Questions about the table below. Rows and columns are numbered from 0.
1) The entry at row 0, column 1?
2) The entry just left of 112?
3) The entry at row 1, column 0?
4) The entry in the top-left corner?
5) The entry just left of the largest entry?
6) The entry in row 2 and column 0?
7) The entry in row 1 and column 2?
8) The entry in the bottom-right corner?
[[128 126 127 140 124 110 128 155 150 135]
 [142 143 113 134 122 149 147 148 104  99]
 [140 145 124 139 120 134 138 130 112 144]]
1) 126
2) 130
3) 142
4) 128
5) 128
6) 140
7) 113
8) 144

[118 128 146 101 137 129]
What is the third entry from the right?
A: 101
The entry just left of the smallest entry -> 146
The third smallest entry -> 128

Read these off the row that follows.
1) Which number is the fourth-last entry?
2) Which number is the entry just right of 106?
3) Which number is the entry just right of the largest entry?
4) Which number is the second entry from the left?
[134 101 129 128 133 151 116 136 136 118 106 127 123 129]
1) 106
2) 127
3) 116
4) 101
